Here is a tiny trained network, its code and every weight. The questions are about switching its units off for an input and a target symbol, where a switched-off unit gives its printed mean instead of its output.

import numpy as np


def w(rows, s, z=0):
    codes = np.array(rows[::2]) - 128.0
    scale = np.full(codes.shape[1], s)
    scale[-1] = z or s
    return codes * scale


def softmax(a):
    e = np.exp(a - a.max(-1, keepdims=True))
    return e / e.sum(-1, keepdims=True)


def log_softmax(a):
    a = a - a.max(-1, keepdims=True)
    return a - np.log(np.exp(a).sum(-1, keepdims=True))


def net(x, mask):
    ids = ['ΨΩαγεημξτ'.index(c) for c in x.split()]
    T = len(ids)
    res = E[ids] + P[:T]
    u = 0
    for l in range(2):
        r = res
        for j in range(3):
            rows = slice(4 * j, 4 * j + 4)
            q, k, v = (r @ M[l][rows].T for M in (Q, K, V))
            z = softmax(np.where(np.tri(T) > 0, q @ k.T / 4**0.5, -1e9)) @ v
            o = O[l][rows]
            res = res + np.where(mask[u + j], z, o[:, -1]) @ o[:, :-1]
        u += 3
    return log_softmax(res[-1] @ U[:, :-1].T + U[:, -1])


Q, K, V, O = {}, {}, {}, {}
E = w([
[72,57,136,86,106,186,118,130,47],'Ψ',
[80,17,137,105,154,245,172,175,121],'Ω',
[90,49,92,38,130,147,180,78,117],'α',
[121,107,105,153,102,245,204,132,107],'γ',
[73,82,128,89,85,177,194,75,189],'ε',
[163,53,86,143,128,100,116,147,152],'η',
[146,133,88,33,122,111,97,180,52],'μ',
[157,11,219,24,57,254,129,128,109],'ξ',
[124,102,172,94,82,238,73,238,117],'τ',
],0.012)
P = w([
[114,123,125,107,143,182,89,7,88],'0',
[115,126,126,135,149,82,174,122,101],'1',
[127,130,121,127,126,54,185,150,121],'2',
[140,135,112,121,107,58,187,199,120],'3',
[158,131,73,93,134,123,175,185,186],'4',
[154,126,49,83,101,146,130,170,185],'5',
[200,110,10,69,125,225,47,142,193],'6',
],0.011)
Q[0] = w([
[157,127,190,153,109,121,93,124,37],'0.h0',
[95,96,169,121,120,123,103,55,105],'0.h0',
[124,181,203,216,195,127,117,177,233],'0.h0',
[85,65,116,100,142,212,169,80,130],'0.h0',
[170,48,60,115,99,137,248,153,91],'0.h1',
[109,197,241,171,99,131,115,103,173],'0.h1',
[131,109,88,90,102,219,194,100,97],'0.h1',
[79,51,149,40,217,96,77,96,135],'0.h1',
[139,140,100,186,233,183,74,112,177],'0.h2',
[83,56,121,107,155,66,137,173,191],'0.h2',
[181,59,13,56,35,161,94,157,86],'0.h2',
[171,148,52,105,84,167,80,119,255],'0.h2',
],0.009)
K[0] = w([
[79,145,114,165,158,172,173,75,132],'0.h0',
[136,94,123,131,171,147,85,114,74],'0.h0',
[52,89,100,238,145,81,153,61,87],'0.h0',
[148,74,101,109,56,146,120,151,160],'0.h0',
[183,179,182,140,78,135,87,199,140],'0.h1',
[87,98,120,149,173,116,111,99,58],'0.h1',
[249,192,118,134,92,99,85,109,213],'0.h1',
[171,188,113,165,80,188,174,98,98],'0.h1',
[80,165,121,125,138,135,131,214,101],'0.h2',
[115,74,166,72,184,88,119,139,107],'0.h2',
[122,41,127,177,61,100,164,134,69],'0.h2',
[104,125,152,135,43,90,171,127,102],'0.h2',
],0.011)
V[0] = w([
[114,141,215,70,254,171,162,89,155],'0.h0',
[43,189,56,23,119,181,120,132,83],'0.h0',
[154,67,221,207,72,149,111,90,185],'0.h0',
[67,104,98,221,89,119,166,58,89],'0.h0',
[65,118,139,97,48,101,169,121,203],'0.h1',
[37,213,152,192,93,213,113,99,64],'0.h1',
[82,58,119,25,121,163,77,212,97],'0.h1',
[105,187,142,145,50,161,84,196,188],'0.h1',
[40,134,88,153,153,138,137,173,216],'0.h2',
[52,115,133,103,126,65,11,103,61],'0.h2',
[55,185,219,105,125,103,210,144,104],'0.h2',
[9,166,171,218,11,99,110,159,107],'0.h2',
],0.008)
O[0] = w([
[156,215,157,104,48,185,166,93,145,114],'0.h0',
[163,140,109,146,169,190,180,144,205,197],'0.h0',
[137,193,163,76,105,54,1,105,78,102],'0.h0',
[168,117,109,10,148,109,110,153,73,113],'0.h0',
[109,18,132,146,85,138,150,136,212,150],'0.h1',
[115,214,132,28,132,174,171,146,137,3],'0.h1',
[121,135,236,187,159,37,143,47,177,254],'0.h1',
[112,188,96,204,155,172,37,178,196,69],'0.h1',
[202,41,184,79,135,107,94,124,51,105],'0.h2',
[118,225,95,61,200,112,210,57,92,90],'0.h2',
[97,72,60,155,119,97,165,72,69,96],'0.h2',
[70,97,96,87,117,90,77,90,92,31],'0.h2',
],0.0081,0.0058)
Q[1] = w([
[188,177,144,155,176,25,134,150,79],'1.h0',
[137,110,20,196,203,161,189,160,164],'1.h0',
[54,210,80,179,124,148,111,100,99],'1.h0',
[91,211,54,116,55,232,35,93,63],'1.h0',
[156,185,136,140,142,177,109,97,122],'1.h1',
[195,117,135,163,107,170,109,80,11],'1.h1',
[116,182,185,136,49,52,204,203,46],'1.h1',
[137,118,165,215,147,139,183,140,158],'1.h1',
[134,70,70,132,218,249,45,15,201],'1.h2',
[134,249,149,80,120,144,66,183,101],'1.h2',
[125,136,51,154,143,177,43,90,103],'1.h2',
[101,109,54,108,1,161,147,168,95],'1.h2',
],0.0085)
K[1] = w([
[199,189,88,88,210,110,156,100,92],'1.h0',
[134,142,54,148,140,102,155,171,158],'1.h0',
[129,90,106,142,120,150,141,125,88],'1.h0',
[6,137,117,156,107,193,144,96,115],'1.h0',
[151,103,113,140,105,159,146,147,103],'1.h1',
[124,159,151,157,156,163,157,215,87],'1.h1',
[182,127,154,70,127,180,63,26,148],'1.h1',
[145,136,159,70,63,106,151,152,143],'1.h1',
[16,87,161,145,95,79,166,224,169],'1.h2',
[116,110,91,139,165,147,95,94,196],'1.h2',
[29,86,102,169,80,125,122,142,142],'1.h2',
[133,95,141,136,97,132,142,50,127],'1.h2',
],0.012)
V[1] = w([
[65,97,169,117,96,151,168,137,80],'1.h0',
[135,74,129,138,194,96,97,146,132],'1.h0',
[113,133,140,96,170,118,170,138,108],'1.h0',
[110,138,178,212,82,148,154,199,113],'1.h0',
[147,159,83,130,164,30,139,108,114],'1.h1',
[71,110,132,118,130,113,135,126,134],'1.h1',
[117,105,64,75,164,118,122,57,178],'1.h1',
[144,126,52,107,114,153,142,142,120],'1.h1',
[137,81,161,120,174,83,168,102,124],'1.h2',
[181,84,92,159,108,156,76,128,120],'1.h2',
[82,119,195,116,10,136,135,111,155],'1.h2',
[81,106,177,81,152,113,114,126,48],'1.h2',
],0.011)
O[1] = w([
[144,144,74,113,122,131,108,46,206,108],'1.h0',
[113,196,153,66,107,128,169,90,82,214],'1.h0',
[164,139,115,182,24,148,121,125,136,134],'1.h0',
[160,162,91,106,201,127,119,119,143,163],'1.h0',
[118,128,135,205,2,179,141,188,93,72],'1.h1',
[90,146,146,78,111,100,108,98,92,106],'1.h1',
[100,103,162,140,105,117,206,199,67,192],'1.h1',
[86,127,77,116,161,79,143,134,148,113],'1.h1',
[180,157,118,170,150,130,100,84,122,243],'1.h2',
[137,92,178,121,34,79,178,152,129,2],'1.h2',
[108,134,167,142,141,57,112,168,86,205],'1.h2',
[104,151,121,152,126,110,127,39,149,108],'1.h2',
],0.0093,0.0077)
U = w([
[127,194,164,32,107,206,191,100,122,254],'Ψ',
[175,65,80,174,134,136,189,132,136,23],'Ω',
[105,37,31,113,73,117,90,139,190,133],'α',
[215,121,110,128,97,118,80,51,144,53],'γ',
[221,109,140,115,23,144,178,113,151,109],'ε',
[214,128,1,65,82,191,112,141,155,43],'η',
[82,221,154,142,95,129,118,174,179,75],'μ',
[27,158,51,133,80,179,86,65,97,76],'ξ',
[157,62,93,54,67,153,120,86,9,213],'τ',
],0.0051,0.0069)

Each question gives the input, a string of symbols that net reads in full, and the target symbol t.
The units are the heads (4 rows each of Q, K, V and O). Each row of codes is followed by its name. A weight is (code - 128) times the scale printed after its matrix; where a second scale follows, it is the last column's (O and U).
mask holds one flag per head, layer by layer. A switched-off head (its flag False) gives its mean, the last column of its rows in O, instead of its output. The means were averaged over made-up inputs and are rounded, as every weight is.
A unit's drop is (log p(t) with every unit on - log p(t) with that unit switched off) / (log p(t) with every unit on - log p(t) with every unit switched off).
The circuit of an input: a set's keep is (log p(t) with only the set's units on - log p(t) with every unit switched off) / (log p(t) with every unit on - log p(t) with every unit switched off). Starting from all 6 units, units are removed one at a time, each time the one whose removal leaves the highest keep (on an exact tie, the one counted first), for as long as the keep stays at least 0.8.
circuit, biggest first: the units of the circuit, biggest drop first
unit that matters most: the unit with the biggest drop
which heads matter: for each layer, one digit per head in row order, 1 if its drop is at least 0.15 and else 0, layers parted by /
input α Ω γ Ω η η γ, target τ: unit that matters most	1.h0
input α τ Ω η η Ω, target τ: circuit, biggest first	1.h0; 0.h2; 0.h1
input η γ γ, target ε: which heads matter	100 / 111
input Ω μ η γ α Ω η, target τ: circuit, biggest first	1.h0; 0.h2
input η η η η η Ω, target ε: circuit, biggest first	1.h2; 1.h1
input η γ Ω ε α, target α: circuit, biggest first	0.h1; 1.h0
input ξ η η η γ, target τ: circuit, biggest first	0.h0; 0.h1; 1.h0
input η α ε, target ε: circuit, biggest first	1.h0; 0.h0; 0.h1; 1.h2
input η μ τ Ψ, target μ: which heads matter	011 / 000
input ε η γ Ψ μ, target Ω: which heads matter	110 / 000
input Ψ γ Ψ, target ξ: circuit, biggest first	1.h2; 0.h2; 0.h1
input γ η η, target α: circuit, biggest first	0.h1; 1.h1; 0.h0; 1.h2
input μ γ Ω, target η: which heads matter	111 / 101
input μ η γ γ, target η: circuit, biggest first	1.h2; 0.h0; 0.h2; 0.h1
input ε η Ω, target τ: which heads matter	111 / 000
input ε η α, target τ: circuit, biggest first	0.h1; 0.h0; 1.h2
input η η α γ γ μ η, target Ω: circuit, biggest first	0.h0
input η ξ Ω τ ε η, target μ: circuit, biggest first	0.h1; 1.h0
input ε γ Ω γ Ω η ξ, target γ: circuit, biggest first	1.h1; 0.h1
input α η Ω η α μ Ψ, target Ω: unit that matters most	0.h0
input μ η γ μ, target Ω: which heads matter	110 / 010
input η α μ γ μ γ, target Ω: which heads matter	110 / 000
input ξ ε η Ω η ξ Ψ, target γ: which heads matter	110 / 010
input η η η γ γ, target ε: which heads matter	100 / 011
input γ α Ω Ω, target α: which heads matter	110 / 111
input μ Ω α γ, target η: which heads matter	111 / 101
